Here is a tiny trained network, its code and every weight. The questions are about switching its units off for an input and a class, where a switched-off unit gives its printed mean instead of its output.

import numpy as np


def w(rows, s, z=0):
    codes = np.array(rows[::2]) - 128.0
    scale = np.full(codes.shape[1], s)
    scale[-1] = z or s
    return codes * scale


def f(y):
    return np.maximum(y, 0)


def log_softmax(a):
    a = a - a.max(-1, keepdims=True)
    return a - np.log(np.exp(a).sum(-1, keepdims=True))


def net(x, mask):
    res = np.array(x, float).reshape(1, 5) / 4 @ E
    y = f(res @ A[0][:, :-1].T + A[0][:, -1])
    res = res + np.where(mask, y, B[0][:, -1]) @ B[0][:, :-1]
    return log_softmax(res[-1] @ U[:, :-1].T + U[:, -1])


A, B = {}, {}
E = w([
[97,57,190],'x0',
[7,176,129],'x1',
[128,128,128],'x2',
[103,90,24],'x3',
[127,128,128],'x4',
],0.02)
A[0] = w([
[100,60,67,57],'N1',
[103,93,242,146],'N2',
[176,93,142,158],'N3',
[32,175,139,161],'N4',
[163,139,123,100],'N5',
[162,115,103,37],'N6',
[242,73,94,254],'N7',
[81,6,148,40],'N8',
[141,156,42,137],'N9',
[174,240,190,214],'N10',
],0.018,0.0075)
B[0] = w([
[150,169,122,179],'N1',
[54,60,187,220],'N2',
[210,154,162,182],'N3',
[7,130,108,215],'N4',
[142,105,128,154],'N5',
[104,97,97,152],'N6',
[129,38,146,254],'N7',
[214,215,130,198],'N8',
[90,74,106,192],'N9',
[195,186,120,229],'N10',
],0.016,0.03)
U = w([
[200,142,113,255],'0',
[73,67,127,118],'1',
[82,253,99,195],'2',
[76,140,49,25],'3',
[137,106,160,32],'4',
],0.019,0.014)

Each question gives the input, the list of numbers given to net, and the class t.
The units are the neurons (one row each of A and B). Each row of codes is followed by its name. A weight is (code - 128) times the scale printed after its matrix; where a second scale follows, it is the last column's (A, B and U).
mask holds one flag per neuron, in row order. A switched-off neuron (its flag False) gives its mean, the last column of its row in B, instead of its output. The means were averaged over made-up inputs and are rounded, as every weight is.
A unit's drop is (log p(t) with every unit on - log p(t) with that unit switched off) / (log p(t) with every unit on - log p(t) with every unit switched off).
The circuit of an input: a set's keep is (log p(t) with only the set's units on - log p(t) with every unit switched off) / (log p(t) with every unit on - log p(t) with every unit switched off). Starting from all 10 units, units are removed one at a time, each time the one whose removal leaves the highest keep (on an exact tie, the one counted first), for as long as the keep stays at least 0.8.
units of the circuit, in order: the units of the circuit, biggest drop first
most important unit: the unit with the biggest drop
k most important neurons: the k neurons with the biggest drops, biggest first
drop when u is switched off: that unit's drop, to one decimal
input [-1,0,-5,-5,-7], class 0: most important neuron	(N4)
input [4,-1,4,-2,6], class 4: 3 most important neurons	(N4, N2, N9)
input [6,-8,-6,2,-2], class 0: 3 most important neurons	(N8, N3, N4)
input [0,-7,-8,1,3], class 1: 4 most important neurons	(N7, N10, N8, N6)
input [-1,4,-6,4,0], class 3: 3 most important neurons	(N7, N2, N8)
input [8,-2,2,-5,1], class 4: 3 most important neurons	(N2, N8, N4)
input [-2,-6,0,4,3], class 1: 3 most important neurons	(N7, N10, N8)
input [-3,3,-4,7,2], class 3: units of the circuit, in order	(N7, N9)
input [0,-2,8,-4,6], class 0: 3 most important neurons	(N4, N10, N9)
input [-7,4,6,2,-2], class 3: 3 most important neurons	(N9, N7, N8)
input [-8,-7,-1,2,-4], class 1: 2 most important neurons	(N7, N9)
input [6,0,0,1,-6], class 0: 3 most important neurons	(N8, N4, N7)
input [-5,2,6,0,-2], class 2: 2 most important neurons	(N7, N2)
input [-1,1,8,4,-6], class 3: most important neuron	(N2)
input [-6,6,7,1,-5], class 3: 2 most important neurons	(N8, N9)
input [3,-4,-3,1,-3], class 0: 2 most important neurons	(N4, N2)
input [-7,5,-8,1,0], class 3: drop when N8 is switched off	1.9
input [8,-5,2,4,-8], class 0: drop when N8 is switched off	0.4
input [7,-3,-1,6,3], class 0: drop when N1 is switched off	0.0
input [-2,8,3,6,8], class 3: drop when N7 is switched off	0.1
input [-1,-1,4,-7,-5], class 0: most important unit	N10
